Below are the code and all the weights of a small trained network. Each question names an input and a target symbol and asks about switching units off, where a switched-off unit gives its printed mean instead of its output.

import numpy as np


def w(rows, s, z=0):
    codes = np.array(rows[::2]) - 128.0
    scale = np.full(codes.shape[1], s)
    scale[-1] = z or s
    return codes * scale


def norm(h):
    return h / np.sqrt((h * h).mean(-1, keepdims=True) + 1e-5)


def f(y):
    return np.maximum(y, 0)


def softmax(a):
    e = np.exp(a - a.max(-1, keepdims=True))
    return e / e.sum(-1, keepdims=True)


def log_softmax(a):
    a = a - a.max(-1, keepdims=True)
    return a - np.log(np.exp(a).sum(-1, keepdims=True))


def net(x, mask):
    ids = ['γηλτφψ'.index(c) for c in x.split()]
    T = len(ids)
    res = E[ids] + P[:T]
    r = norm(res)
    for j in range(2):
        rows = slice(2 * j, 2 * j + 2)
        q, k, v = (r @ M[0][rows].T for M in (Q, K, V))
        z = softmax(np.where(np.tri(T) > 0, q @ k.T / 2**0.5, -1e9)) @ v
        o = O[0][rows]
        res = res + np.where(mask[j], z, o[:, -1]) @ o[:, :-1]
    y = f(norm(res) @ A[0][:, :-1].T + A[0][:, -1])
    res = res + np.where(mask[2:6], y, B[0][:, -1]) @ B[0][:, :-1]
    return log_softmax(norm(res)[-1] @ U[:, :-1].T + U[:, -1])


Q, K, V, O, A, B = {}, {}, {}, {}, {}, {}
E = w([
[94,172,208,65,162,252],'γ',
[60,54,203,76,191,181],'η',
[132,163,214,123,134,153],'λ',
[120,151,84,69,81,111],'τ',
[84,66,234,89,131,168],'φ',
[22,222,100,202,196,176],'ψ',
],0.016)
P = w([
[167,241,161,148,254,33],'0',
[108,184,172,192,93,110],'1',
[144,167,175,106,57,129],'2',
[138,189,138,109,54,133],'3',
[147,158,125,113,54,127],'4',
[154,29,183,76,35,142],'5',
[141,13,177,120,37,141],'6',
],0.0079)
Q[0] = w([
[66,161,226,75,144,187],'h1',
[47,185,139,168,124,110],'h1',
[206,139,65,234,150,82],'h2',
[149,173,111,238,255,128],'h2',
],0.0092)
K[0] = w([
[173,124,2,67,68,70],'h1',
[122,123,145,73,87,124],'h1',
[121,137,107,114,47,176],'h2',
[48,57,130,247,39,227],'h2',
],0.0086)
V[0] = w([
[210,132,96,129,131,61],'h1',
[114,144,119,78,249,147],'h1',
[74,187,159,171,72,74],'h2',
[94,176,74,83,128,165],'h2',
],0.011)
O[0] = w([
[78,151,142,115,116,83,44],'h1',
[147,120,173,156,184,116,204],'h1',
[182,139,83,7,184,145,253],'h2',
[196,207,163,198,128,203,166],'h2',
],0.015,0.0041)
A[0] = w([
[45,154,195,125,255,141,158],'n1',
[109,71,143,160,129,163,8],'n2',
[159,93,175,111,148,179,218],'n3',
[250,83,96,154,106,55,244],'n4',
],0.012,0.0019)
B[0] = w([
[131,195,248,84,123,117,245],'n1',
[203,108,109,108,141,216,150],'n2',
[178,138,155,107,162,116,239],'n3',
[87,89,170,83,57,126,146],'n4',
],0.013,0.011)
U = w([
[138,168,212,135,193,48,157],'γ',
[254,76,40,69,176,184,139],'η',
[43,94,153,211,68,113,111],'λ',
[97,102,27,51,191,79,89],'τ',
[158,139,118,192,32,149,4],'φ',
[37,86,66,79,155,63,150],'ψ',
],0.0059,0.0026)

Each question gives the input, a string of symbols that net reads in full, and the target symbol t.
The units are the heads (2 rows each of Q, K, V and O) and the neurons (one row each of A and B). Each row of codes is followed by its name. A weight is (code - 128) times the scale printed after its matrix; where a second scale follows, it is the last column's (O, A, B and U).
mask holds one flag per unit, heads first, then neurons. A switched-off unit (its flag False) gives its mean, the last column of its rows in O or B, instead of its output. The means were averaged over made-up inputs and are rounded, as every weight is.
A unit's drop is (log p(t) with every unit on - log p(t) with that unit switched off) / (log p(t) with every unit on - log p(t) with every unit switched off).
The circuit of an input: a set's keep is (log p(t) with only the set's units on - log p(t) with every unit switched off) / (log p(t) with every unit on - log p(t) with every unit switched off). Starting from all 6 units, units are removed one at a time, each time the one whose removal leaves the highest keep (on an exact tie, the one counted first), for as long as the keep stays at least 0.8.
units of the circuit, in order: the units of the circuit, biggest drop first
k most important neurons: the k neurons with the biggest drops, biggest first
heads that matter: for each layer, one digit per head in row order, 1 if its drop is at least 0.15 and else 0, layers parted by /
drop when u is switched off: that unit's drop, to one decimal
input γ τ φ ψ ψ λ, target φ: units of the circuit, in order => h2, h1, n1
input η τ λ φ, target λ: units of the circuit, in order => h2, h1, n1
input γ τ φ λ, target φ: 2 most important neurons => n1, n3
input η η φ φ φ, target η: 2 most important neurons => n2, n1
input φ λ η τ, target ψ: heads that matter => 01
input η λ τ γ, target λ: units of the circuit, in order => h2, h1, n3
input φ ψ λ φ τ η η, target ψ: units of the circuit, in order => h1, h2
input γ γ τ φ, target φ: units of the circuit, in order => h2, h1, n1
input γ ψ τ, target φ: units of the circuit, in order => h2, n1, n3
input λ η τ, target τ: heads that matter => 01
input φ τ λ γ, target ψ: heads that matter => 11
input η τ φ η φ φ, target λ: units of the circuit, in order => h2, h1
input φ τ φ φ, target ψ: units of the circuit, in order => h1, h2, n1
input η λ τ, target λ: 2 most important neurons => n3, n1
input γ φ γ τ, target φ: 2 most important neurons => n1, n4
input φ τ ψ λ λ φ, target ψ: 2 most important neurons => n1, n3
input φ γ γ ψ φ φ λ, target η: 2 most important neurons => n1, n2
input λ γ φ φ φ, target η: most important neuron => n1
input η τ τ η, target λ: 2 most important neurons => n3, n1
input η φ η τ, target λ: drop when h2 is switched off => 1.0
input λ φ γ φ λ, target η: drop when n1 is switched off => 0.6
input γ η φ τ φ, target φ: drop when n4 is switched off => 0.0
input φ ψ η τ η, target ψ: drop when n2 is switched off => 0.0
